Small tables with named rows and columns. After each table, cells are looked up by row and column.

sunaf =
         resoter  sezapev  kuvug  babogup  vomeme
renuru      3486     5727   1400     7648    2895
lum         2769     6998   3020     3895    3952
pobadu      2793     5890   3332     1517    5802
genone      7372     3259   6035     3833    4776
vifoz       5775     3138   2742     5559    1284
tigasin     5364     5392   2075     6427    2516
tagisip     6109     2275   6629     5722    3529
koz         2127     5865   4802     3027    6726
vun         3467     5662   3495     5247    4334

tagisip, sezapev: 2275
genone, vomeme: 4776
lum, babogup: 3895
renuru, resoter: 3486
vun, babogup: 5247
koz, kuvug: 4802
tigasin, resoter: 5364
pobadu, vomeme: 5802
tagisip, kuvug: 6629
pobadu, babogup: 1517
renuru, babogup: 7648

teguto:
	nimupa	redivi	niti	feruz	pufatab
vulo	121	203	111	138	58
veboves	208	196	96	74	84
porez	213	222	66	96	56
lek	168	212	95	70	48
leseke	78	54	231	211	221
fer	174	154	136	176	170

niti of vulo = 111
redivi of porez = 222
niti of veboves = 96
pufatab of vulo = 58
nimupa of lek = 168
feruz of porez = 96
nimupa of porez = 213
nimupa of veboves = 208
pufatab of leseke = 221
nimupa of fer = 174
redivi of vulo = 203
feruz of veboves = 74
nimupa of leseke = 78
feruz of leseke = 211
niti of lek = 95
pufatab of fer = 170
redivi of veboves = 196
feruz of fer = 176
niti of fer = 136
Which row has the largest nimupa? porez

rosubi
fields: mazoros, dasivu, peg, bogi, remela, nutuzed, dukev
gaz: [5611, 5595, 6370, 3550, 4870, 5470, 5927]
saluku: [4734, 3605, 7151, 2470, 4870, 3683, 6823]
zitim: [5026, 4600, 6370, 3550, 4870, 5470, 5629]
fepevi: [4588, 4931, 6956, 1930, 2967, 4398, 7420]
gik: [4588, 3274, 7542, 5710, 4870, 3326, 7121]

What is the mazoros of saluku in rosubi?
4734
What is the peg of saluku in rosubi?
7151
What is the remela of gaz in rosubi?
4870
What is the dasivu of saluku in rosubi?
3605
What is the mazoros of zitim in rosubi?
5026
What is the peg of gaz in rosubi?
6370
What is the mazoros of gik in rosubi?
4588
What is the dukev of zitim in rosubi?
5629
What is the remela of saluku in rosubi?
4870
What is the dasivu of gik in rosubi?
3274
What is the bogi of gaz in rosubi?
3550
Row with the largest bogi: gik

kem
cols = tofoli, virig, garato
dif: [0.709, 0.491, 0.574]
bobogez: [0.184, 0.516, 0.453]
ninilek: [0.384, 0.072, 0.721]
kinorup: [0.678, 0.289, 0.473]
zas: [0.500, 0.219, 0.485]
ruref: [0.383, 0.383, 0.811]
pega: [0.137, 0.269, 0.392]
rul: [0.035, 0.428, 0.458]
veku: [0.103, 0.508, 0.346]
rizil: [0.299, 0.570, 0.375]
mozifif: [0.297, 0.192, 0.345]

virig of dif = 0.491
virig of veku = 0.508
garato of ruref = 0.811
tofoli of pega = 0.137
virig of kinorup = 0.289
tofoli of rul = 0.035
tofoli of ruref = 0.383
garato of zas = 0.485
tofoli of zas = 0.500
virig of bobogez = 0.516
virig of rizil = 0.570
garato of mozifif = 0.345
garato of kinorup = 0.473
tofoli of mozifif = 0.297
garato of pega = 0.392
virig of ninilek = 0.072
Row with the largest tofoli: dif

nolu:
	ret	tam	bos	bikoner	sovu	loti	fabozus
lidef	63991	25817	28821	64128	24071	36270	66122
pebub	82144	59839	11955	77997	6053	72839	81706
makoni	28709	34186	63619	31947	65315	24531	30519
zesezul	41373	88127	53428	30888	62256	69439	37617
ver	48462	70678	45662	45143	46980	57478	48330
fop	43395	47175	48578	44942	48263	41885	45322
niv	2678	36022	88010	8470	95026	11704	3842
rul	58835	50320	33795	56530	32709	54774	59853
pubi	33340	28972	59137	36390	59932	22617	33654
vepur	75046	82871	21982	63652	22546	86519	70315
leb	32462	86656	62461	27467	69028	62265	29773

fabozus of zesezul = 37617
bos of ver = 45662
fabozus of rul = 59853
sovu of rul = 32709
bos of pubi = 59137
fabozus of fop = 45322
ret of ver = 48462
loti of rul = 54774
bos of vepur = 21982
loti of lidef = 36270
sovu of ver = 46980
loti of fop = 41885
ret of leb = 32462
loti of pubi = 22617
sovu of niv = 95026

